Below is a small trained network, with its code and all its weights. Each question gives an input and a target symbol and asks what happens when units are switched off, that is, made to give their printed mean instead of their output.

import numpy as np


def w(rows, s, z=0):
    codes = np.array(rows[::2]) - 128.0
    scale = np.full(codes.shape[1], s)
    scale[-1] = z or s
    return codes * scale


def norm(h):
    return h / np.sqrt((h * h).mean(-1, keepdims=True) + 1e-5)


def f(y):
    return y / 2 * (1 + np.tanh(0.7978845608 * (y + 0.044715 * y**3)))


def softmax(a):
    e = np.exp(a - a.max(-1, keepdims=True))
    return e / e.sum(-1, keepdims=True)


def log_softmax(a):
    a = a - a.max(-1, keepdims=True)
    return a - np.log(np.exp(a).sum(-1, keepdims=True))


def net(x, mask):
    ids = ['αγεηλμπτω'.index(c) for c in x.split()]
    T = len(ids)
    res = E[ids] + P[:T]
    u = 0
    for l in range(2):
        q, k, v = (norm(res) @ M[l].T for M in (Q, K, V))
        z = softmax(np.where(np.tri(T) > 0, q @ k.T / 2**0.5, -1e9)) @ v
        res = res + np.where(mask[u], z, O[l][:, -1]) @ O[l][:, :-1]
        u += 1
        y = f(norm(res) @ A[l][:, :-1].T + A[l][:, -1])
        res = res + np.where(mask[u : u + 8], y, B[l][:, -1]) @ B[l][:, :-1]
        u += 8
    return log_softmax(norm(res)[-1] @ U[:, :-1].T + U[:, -1])


Q, K, V, O, A, B = {}, {}, {}, {}, {}, {}
E = w([
[144,140,175,68],'α',
[101,184,59,159],'γ',
[92,151,36,139],'ε',
[113,102,101,152],'η',
[178,183,123,158],'λ',
[193,146,126,149],'μ',
[215,173,98,182],'π',
[183,190,136,254],'τ',
[63,141,85,129],'ω',
],0.0069)
P = w([
[149,167,138,136],'0',
[76,113,64,1],'1',
[97,164,153,151],'2',
[135,168,140,108],'3',
[127,143,89,34],'4',
[96,156,155,156],'5',
[132,168,140,104],'6',
[148,148,94,39],'7',
[99,149,154,159],'8',
],0.0071)
Q[0] = w([
[174,75,86,79],'0.h1',
[106,115,54,7],'0.h1',
],0.011)
K[0] = w([
[160,167,4,208],'0.h1',
[115,210,2,122],'0.h1',
],0.0074)
V[0] = w([
[99,166,179,49],'0.h1',
[168,2,142,205],'0.h1',
],0.0042)
O[0] = w([
[153,41,111,218,149],'0.h1',
[160,255,127,201,3],'0.h1',
],0.0054,0.0042)
A[0] = w([
[104,168,51,50,145],'0.n1',
[90,119,153,145,5],'0.n2',
[194,84,102,30,156],'0.n3',
[145,177,165,91,103],'0.n4',
[99,60,127,203,5],'0.n5',
[76,72,142,1,125],'0.n6',
[178,120,169,110,170],'0.n7',
[49,123,94,128,106],'0.n8',
],0.0065,0.0019)
B[0] = w([
[183,77,134,169,240],'0.n1',
[111,175,157,136,97],'0.n2',
[154,254,140,168,253],'0.n3',
[127,71,120,166,144],'0.n4',
[157,167,128,223,121],'0.n5',
[72,80,72,156,250],'0.n6',
[169,124,106,110,161],'0.n7',
[229,88,226,59,145],'0.n8',
],0.006,0.0037)
Q[1] = w([
[253,150,126,164],'1.h1',
[113,115,243,241],'1.h1',
],0.0064)
K[1] = w([
[61,147,173,116],'1.h1',
[145,255,126,36],'1.h1',
],0.0077)
V[1] = w([
[203,148,77,207],'1.h1',
[107,94,251,245],'1.h1',
],0.0025)
O[1] = w([
[170,78,125,179,247],'1.h1',
[85,3,156,47,6],'1.h1',
],0.0035,0.0017)
A[1] = w([
[143,52,119,44,2],'1.n1',
[136,185,4,171,111],'1.n2',
[70,97,41,150,91],'1.n3',
[167,134,130,151,137],'1.n4',
[142,101,96,160,198],'1.n5',
[5,179,203,197,28],'1.n6',
[72,214,74,152,97],'1.n7',
[219,163,254,64,91],'1.n8',
],0.0062,0.003)
B[1] = w([
[222,153,165,110,126],'1.n1',
[80,67,142,47,253],'1.n2',
[147,203,186,146,151],'1.n3',
[87,135,141,169,164],'1.n4',
[88,189,142,111,192],'1.n5',
[228,119,65,128,118],'1.n6',
[152,69,84,64,150],'1.n7',
[97,152,255,94,132],'1.n8',
],0.0062,0.0048)
U = w([
[37,87,48,64,168],'α',
[197,67,39,106,127],'γ',
[193,209,87,126,178],'ε',
[225,73,189,134,72],'η',
[104,128,97,242,254],'λ',
[83,138,215,113,94],'μ',
[10,139,150,142,37],'π',
[138,150,184,144,75],'τ',
[109,21,174,125,116],'ω',
],0.013,0.0051)

Each question gives the input, a string of symbols that net reads in full, and the target symbol t.
The units are the heads (2 rows each of Q, K, V and O) and the neurons (one row each of A and B). Each row of codes is followed by its name. A weight is (code - 128) times the scale printed after its matrix; where a second scale follows, it is the last column's (O, A, B and U).
mask holds one flag per unit, layer by layer, with each layer's heads first. A switched-off unit (its flag False) gives its mean, the last column of its rows in O or B, instead of its output. The means were averaged over made-up inputs and are rounded, as every weight is.
A unit's drop is (log p(t) with every unit on - log p(t) with that unit switched off) / (log p(t) with every unit on - log p(t) with every unit switched off).
The circuit of an input: a set's keep is (log p(t) with only the set's units on - log p(t) with every unit switched off) / (log p(t) with every unit on - log p(t) with every unit switched off). Starting from the 12 units with the biggest drops (on a tie, the unit counted first), units are removed one at a time, each time the one whose removal leaves the highest keep (on an exact tie, the one counted first), for as long as the keep stays at least 0.8.
units of the circuit, in order: the units of the circuit, biggest drop first
most important unit: the unit with the biggest drop
k most important neurons: the k neurons with the biggest drops, biggest first
top k neurons in layer l: the k neurons of layer l with the biggest drops, biggest first
input α γ γ α τ, target α: units of the circuit, in order : [1.n2]
input π π π π π π γ, target η: top 2 neurons in layer 1 : [1.n2, 1.n7]
input τ η ε, target η: units of the circuit, in order : [0.n8, 0.n3, 1.n1, 1.n2]
input π π π α π γ α, target ε: 3 most important neurons : [1.n1, 1.n2, 0.n6]
input α π γ π γ, target γ: units of the circuit, in order : [0.n8, 0.n1]
input α π λ π α π γ, target η: 2 most important neurons : [0.n8, 0.n3]
input α π γ μ π α η, target π: 3 most important neurons : [0.n6, 1.n3, 0.n8]
input τ γ ε ε π α π μ, target α: units of the circuit, in order : [0.n6, 0.n8, 1.h1]
input π α λ ε α, target γ: units of the circuit, in order : [0.n6, 1.n1, 1.n2]
input λ λ ε ω, target ω: units of the circuit, in order : [0.n8, 0.h1]
input π α μ π π α, target λ: 2 most important neurons : [1.n2, 0.n6]
input γ μ π, target α: 3 most important neurons : [0.n8, 0.n1, 0.n3]
input π π π ω γ μ, target π: units of the circuit, in order : [0.n3, 0.n1, 0.h1]
input ω π λ π τ, target α: most important unit : 0.n8
input γ α π η, target π: 2 most important neurons : [1.n3, 0.n6]
input π π π α, target α: top 2 neurons in layer 0 : [0.n6, 0.n8]
input μ π γ π π λ α, target α: top 2 neurons in layer 0 : [0.n1, 0.n6]
input ε π τ, target ε: 3 most important neurons : [1.n6, 0.n6, 0.n1]
input π ε π α π, target ε: 3 most important neurons : [0.n3, 0.n6, 0.n1]
input α π η, target λ: units of the circuit, in order : [0.n5]
